[[125 111 125 104 131]
 [135 113 123 109 121]
 [135 113 135 113 125]]
:
[[135 135 125]
 [113 113 111]
 [135 123 125]
 [113 109 104]
 [125 121 131]]

[[106 111 119 126 118 117 152 124 128]
 [111 144 101 115 116 131 141  98 107]
 [101 122 128 134 117 155 146 112 134]
 [133 136 127 134 118 129 139 149 123]
 [125 107 134 142 131 127 145  99 117]
 [144 104 136 116 132 120 118 122 124]
 [119 145 132 127 148 137 134 138 127]]
:
[[119 144 125 133 101 111 106]
 [145 104 107 136 122 144 111]
 [132 136 134 127 128 101 119]
 [127 116 142 134 134 115 126]
 [148 132 131 118 117 116 118]
 [137 120 127 129 155 131 117]
 [134 118 145 139 146 141 152]
 [138 122  99 149 112  98 124]
 [127 124 117 123 134 107 128]]

[[124 134 100 122 118 124 115 126 118 124 130 118 135 110 114]
 [131 119 121 107 150 125 134 145 139 136 129 121 119 142 128]
 [124 117 123 138 142 129 120 119 150 120 135 138 141 137 132]
 [127 120 125 130 116 104 125 115 138 134 121 126 126 125 145]]
:
[[127 124 131 124]
 [120 117 119 134]
 [125 123 121 100]
 [130 138 107 122]
 [116 142 150 118]
 [104 129 125 124]
 [125 120 134 115]
 [115 119 145 126]
 [138 150 139 118]
 [134 120 136 124]
 [121 135 129 130]
 [126 138 121 118]
 [126 141 119 135]
 [125 137 142 110]
 [145 132 128 114]]

[[128 119]
 [127 131]
 [127 113]
 [127 127]
 [128 150]
 [126 119]]
:
[[126 128 127 127 127 128]
 [119 150 127 113 131 119]]

[[108 133 118 133 115 133 148 109 111]
 [126 147 121 129 129 147 143 121 115]
 [145 151 127 122 143 151 124 136 124]]
:
[[145 126 108]
 [151 147 133]
 [127 121 118]
 [122 129 133]
 [143 129 115]
 [151 147 133]
 [124 143 148]
 [136 121 109]
 [124 115 111]]

[[127 128 128 122 134 125 126 128 120 127 127 130 134]
 [118 126 128 133 120 127 129 128 120 127 127 130 125]
 [127 128 128 122 134 126 126 128 120 127 127 130 134]
 [130 128 128 125 133 127 127 128 125 128 128 130 131]
 [130 128 128 127 130 127 128 128 127 128 128 129 129]
 [118 128 125 137 104 120 130 130 103 127 124 141 130]
 [118 128 125 137 104 119 130 130 102 127 124 141 131]]
:
[[118 118 130 130 127 118 127]
 [128 128 128 128 128 126 128]
 [125 125 128 128 128 128 128]
 [137 137 127 125 122 133 122]
 [104 104 130 133 134 120 134]
 [119 120 127 127 126 127 125]
 [130 130 128 127 126 129 126]
 [130 130 128 128 128 128 128]
 [102 103 127 125 120 120 120]
 [127 127 128 128 127 127 127]
 [124 124 128 128 127 127 127]
 [141 141 129 130 130 130 130]
 [131 130 129 131 134 125 134]]

[[109 136 135 121 126]
 [129 120 139 125 110]
 [130 131 150 123 130]]
:
[[130 129 109]
 [131 120 136]
 [150 139 135]
 [123 125 121]
 [130 110 126]]

[[115 132]
 [143 126]
 [143 120]
 [133 128]
 [100 128]
 [133 129]
 [126 119]
 [148 116]
 [131 133]]
:
[[131 148 126 133 100 133 143 143 115]
 [133 116 119 129 128 128 120 126 132]]

[[131 128 131 108 133 131 125 132 131 125]
 [131 128 131 107 134 131 125 133 130 125]
 [130 128 131 106 135 131 126 133 129 125]
 [130 128 131 105 135 131 126 133 129 125]
 [131 128 131 107 133 131 125 132 130 125]
 [131 128 131 107 134 131 125 133 130 125]
 [131 128 131 106 134 131 125 133 130 125]
 [131 128 131 106 134 131 125 133 130 125]]
:
[[131 131 131 131 130 130 131 131]
 [128 128 128 128 128 128 128 128]
 [131 131 131 131 131 131 131 131]
 [106 106 107 107 105 106 107 108]
 [134 134 134 133 135 135 134 133]
 [131 131 131 131 131 131 131 131]
 [125 125 125 125 126 126 125 125]
 [133 133 133 132 133 133 133 132]
 [130 130 130 130 129 129 130 131]
 [125 125 125 125 125 125 125 125]]
---
[[118 119 147]
 [109 118 157]
 [130 148 124]
 [121 140 132]
 [117 135 140]]
:
[[118 119]
 [109 118]]

[[113 117 120 149 112]
 [126 131 135 128 121]
 [123 129 131 130 119]
 [112 116 119 150 112]
 [115 115 117 140 122]]
:
[[113 117]
 [126 131]]

[[125 133 156]
 [112 119 127]]
:
[[125 133]
 [112 119]]

[[131 150]
 [ 99 126]
 [108 138]
 [117 106]]
:
[[131 150]
 [ 99 126]]

[[121 123 150 118]
 [116 118 152 121]
 [135 133 104 139]]
:
[[121 123]
 [116 118]]

[[139 121 138 129 117]
 [145 114 144 136 129]
 [107 138 107 121 129]
 [129 122 130 135 154]]
:
[[139 121]
 [145 114]]

[[123 132]
 [139 114]
 [121 139]
 [105 156]]
:
[[123 132]
 [139 114]]
---
[[116 136 126]
 [144 144 115]
 [116 119 110]
 [131 148 135]
 [128 123 152]
 [139 132 149]
 [124 143 120]
 [118 117 139]
 [111 133 138]
 [119 122 110]
 [136 114 148]]
:
[[131 148 135]
 [144 144 115]
 [124 143 120]
 [116 136 126]
 [111 133 138]
 [139 132 149]
 [128 123 152]
 [119 122 110]
 [116 119 110]
 [118 117 139]
 [136 114 148]]

[[123 119]
 [112 112]
 [111 155]
 [115 146]
 [133 133]
 [102 129]]
:
[[111 155]
 [115 146]
 [133 133]
 [102 129]
 [123 119]
 [112 112]]

[[132 142 135 130]
 [146 122 118 118]
 [106 129 137 133]
 [128 135 123 128]
 [130 128 122 120]
 [120 137 135 141]
 [139 118 121 119]]
:
[[132 142 135 130]
 [120 137 135 141]
 [128 135 123 128]
 [106 129 137 133]
 [130 128 122 120]
 [146 122 118 118]
 [139 118 121 119]]

[[110 142 141 115 116 128 137 138]
 [140 129 113 152 130 118 145 134]
 [144 123 119 133 122 117 142 123]
 [117 140 132 110 127 113 120 136]
 [152 108 108 142 123 125 112 144]]
:
[[110 142 141 115 116 128 137 138]
 [117 140 132 110 127 113 120 136]
 [140 129 113 152 130 118 145 134]
 [144 123 119 133 122 117 142 123]
 [152 108 108 142 123 125 112 144]]

[[134 144 106 111 140 115 108 122 137 107 106 119]
 [115 123 127 122 117 139 115 115 144 114 109 115]
 [107 151 144 112 120 133 108 113 131 111 148 139]]
:
[[107 151 144 112 120 133 108 113 131 111 148 139]
 [134 144 106 111 140 115 108 122 137 107 106 119]
 [115 123 127 122 117 139 115 115 144 114 109 115]]

[[121 122 138 146 138 119 140]
 [123 137 121  98 121 144 113]
 [136 127 117 122 118 135 123]
 [134 121 128 144 128 122 135]
 [139 125 127 135 125 122 126]]
:
[[123 137 121  98 121 144 113]
 [136 127 117 122 118 135 123]
 [139 125 127 135 125 122 126]
 [121 122 138 146 138 119 140]
 [134 121 128 144 128 122 135]]
---
[[147 136 141 123]
 [148 134 151 120]
 [143 136 141 127]]
:
[147 134 141]

[[104 128 125 117]
 [ 99 118 140 124]]
:
[104 118]

[[124 129 130 124 129]
 [135 134 111 113 149]
 [126 128 124 122 131]
 [122 129 142 142 116]]
:
[124 134 124 142]

[[127 149 132]
 [129 128 123]
 [141 132 137]]
:
[127 128 137]

[[144 135 151]
 [126 130 123]
 [120 117 125]
 [146 121 153]
 [123 114 117]]
:
[144 130 125]

[[155 127 127]
 [128 133 119]
 [130 127 121]
 [146 125 124]]
:
[155 133 121]

[[156 135 107 138]
 [123 139 152 130]
 [138 149 118 122]]
:
[156 139 118]
